Below is a small trained network, with its code and all its weights. Each question gives an input and a class and asks what happens when units are switched off, that is, made to give their printed mean instead of their output.

import numpy as np


def w(rows, s, z=0):
    codes = np.array(rows[::2]) - 128.0
    scale = np.full(codes.shape[1], s)
    scale[-1] = z or s
    return codes * scale


def norm(h):
    return h / np.sqrt((h * h).mean(-1, keepdims=True) + 1e-5)


def f(y):
    return np.maximum(y, 0)


def log_softmax(a):
    a = a - a.max(-1, keepdims=True)
    return a - np.log(np.exp(a).sum(-1, keepdims=True))


def net(x, mask):
    res = np.array(x, float).reshape(1, 3) / 4 @ E
    u = 0
    for l in range(3):
        y = f(norm(res) @ A[l][:, :-1].T + A[l][:, -1])
        res = res + np.where(mask[u : u + 8], y, B[l][:, -1]) @ B[l][:, :-1]
        u += 8
    return log_softmax(norm(res)[-1] @ U[:, :-1].T + U[:, -1])


A, B = {}, {}
E = w([
[81,87,184,134,125,71],'x0',
[248,2,132,101,149,97],'x1',
[185,135,184,91,13,115],'x2',
],0.0091)
A[0] = w([
[106,153,180,60,124,135,44],'0.n1',
[74,254,93,149,100,173,147],'0.n2',
[53,81,167,123,135,80,96],'0.n3',
[166,74,116,57,69,207,230],'0.n4',
[160,170,113,137,130,97,131],'0.n5',
[191,162,93,187,182,174,5],'0.n6',
[97,153,129,51,56,111,80],'0.n7',
[79,144,104,156,140,204,18],'0.n8',
],0.0098,0.0023)
B[0] = w([
[253,142,99,194,88,86,150],'0.n1',
[64,208,121,211,125,202,254],'0.n2',
[183,117,148,69,108,75,180],'0.n3',
[8,152,34,140,152,83,198],'0.n4',
[125,200,176,82,182,166,141],'0.n5',
[199,90,135,93,153,107,172],'0.n6',
[112,133,114,90,25,167,178],'0.n7',
[159,167,171,203,103,158,178],'0.n8',
],0.0064,0.0089)
A[1] = w([
[200,129,153,92,100,123,45],'1.n1',
[138,40,141,30,254,60,105],'1.n2',
[167,74,218,100,169,125,81],'1.n3',
[10,143,130,92,41,96,175],'1.n4',
[129,128,34,90,151,221,122],'1.n5',
[168,124,78,154,220,166,8],'1.n6',
[188,144,54,81,184,168,164],'1.n7',
[170,226,112,59,42,125,213],'1.n8',
],0.0092,0.0015)
B[1] = w([
[54,175,168,71,152,167,151],'1.n1',
[240,181,18,254,6,197,254],'1.n2',
[157,171,83,116,154,166,171],'1.n3',
[243,98,156,58,151,112,230],'1.n4',
[192,87,58,63,112,48,194],'1.n5',
[184,167,163,214,31,113,196],'1.n6',
[133,97,49,172,166,99,192],'1.n7',
[37,58,136,88,210,79,218],'1.n8',
],0.0072,0.008)
A[2] = w([
[109,80,189,153,110,86,146],'2.n1',
[140,72,254,87,142,26,11],'2.n2',
[196,74,122,189,165,135,172],'2.n3',
[94,177,197,216,119,143,170],'2.n4',
[84,111,185,150,115,157,205],'2.n5',
[102,176,150,132,122,171,80],'2.n6',
[81,188,100,80,156,135,229],'2.n7',
[136,203,213,160,203,200,72],'2.n8',
],0.011,0.0012)
B[2] = w([
[132,79,99,153,56,216,156],'2.n1',
[158,2,194,78,23,215,213],'2.n2',
[253,209,75,127,19,35,240],'2.n3',
[142,81,85,199,142,211,254],'2.n4',
[187,103,86,148,143,187,171],'2.n5',
[113,100,166,173,207,99,209],'2.n6',
[80,178,221,113,167,95,215],'2.n7',
[110,104,87,168,137,237,234],'2.n8',
],0.008,0.0063)
U = w([
[123,106,203,84,150,46,34],'0',
[115,41,236,45,53,179,202],'1',
[218,170,50,181,56,84,207],'2',
[34,246,252,70,148,86,100],'3',
[52,195,156,231,170,245,194],'4',
[88,142,80,48,228,48,66],'5',
[127,122,215,138,198,84,2],'6',
],0.013,0.0052)

Each question gives the input, the list of numbers given to net, and the class t.
The units are the neurons (one row each of A and B). Each row of codes is followed by its name. A weight is (code - 128) times the scale printed after its matrix; where a second scale follows, it is the last column's (A, B and U).
mask holds one flag per neuron, layer by layer. A switched-off neuron (its flag False) gives its mean, the last column of its row in B, instead of its output. The means were averaged over made-up inputs and are rounded, as every weight is.
A unit's drop is (log p(t) with every unit on - log p(t) with that unit switched off) / (log p(t) with every unit on - log p(t) with every unit switched off).
The circuit of an input: a set's keep is (log p(t) with only the set's units on - log p(t) with every unit switched off) / (log p(t) with every unit on - log p(t) with every unit switched off). Starting from the 12 units with the biggest drops (on a tie, the unit counted first), units are removed one at a time, each time the one whose removal leaves the highest keep (on an exact tie, the one counted first), for as long as the keep stays at least 0.8.
circuit, biggest first: the units of the circuit, biggest drop first
most important unit: the unit with the biggest drop
k most important neurons: the k neurons with the biggest drops, biggest first
k most important neurons of layer l: the k neurons of layer l with the biggest drops, biggest first
drop when u is switched off: that unit's drop, to one decimal
input [2,-4,6], class 1: circuit, biggest first -> [1.n2, 1.n8]
input [-7,-2,2], class 4: circuit, biggest first -> [0.n2, 2.n3]
input [5,-1,-8], class 2: most important neuron of layer 1 -> [1.n2]
input [-3,-1,-2], class 4: circuit, biggest first -> [0.n2, 1.n2]
input [1,-7,8], class 4: circuit, biggest first -> [0.n2, 2.n3]
input [-4,-5,7], class 3: circuit, biggest first -> [1.n2, 1.n8, 2.n7]
input [4,-6,4], class 4: 3 most important neurons -> [0.n2, 1.n5, 0.n6]
input [3,-8,7], class 4: 2 most important neurons -> [0.n2, 1.n5]
input [2,-2,1], class 1: 3 most important neurons -> [1.n2, 1.n8, 0.n3]
input [1,-1,-4], class 4: 2 most important neurons -> [1.n2, 1.n4]
input [-4,3,5], class 0: 2 most important neurons -> [0.n4, 1.n2]
input [-8,3,8], class 0: 4 most important neurons -> [0.n4, 1.n2, 1.n8, 0.n2]
input [-4,-1,6], class 3: 3 most important neurons of layer 0 -> [0.n4, 0.n3, 0.n6]
input [-6,2,7], class 5: most important unit -> 0.n4
input [-7,-2,4], class 3: 3 most important neurons -> [1.n2, 2.n7, 0.n2]
input [2,-4,0], class 4: drop when 0.n2 is switched off -> 0.2
input [-8,-8,5], class 4: drop when 0.n2 is switched off -> 0.5
input [5,-5,7], class 1: drop when 2.n2 is switched off -> 0.0
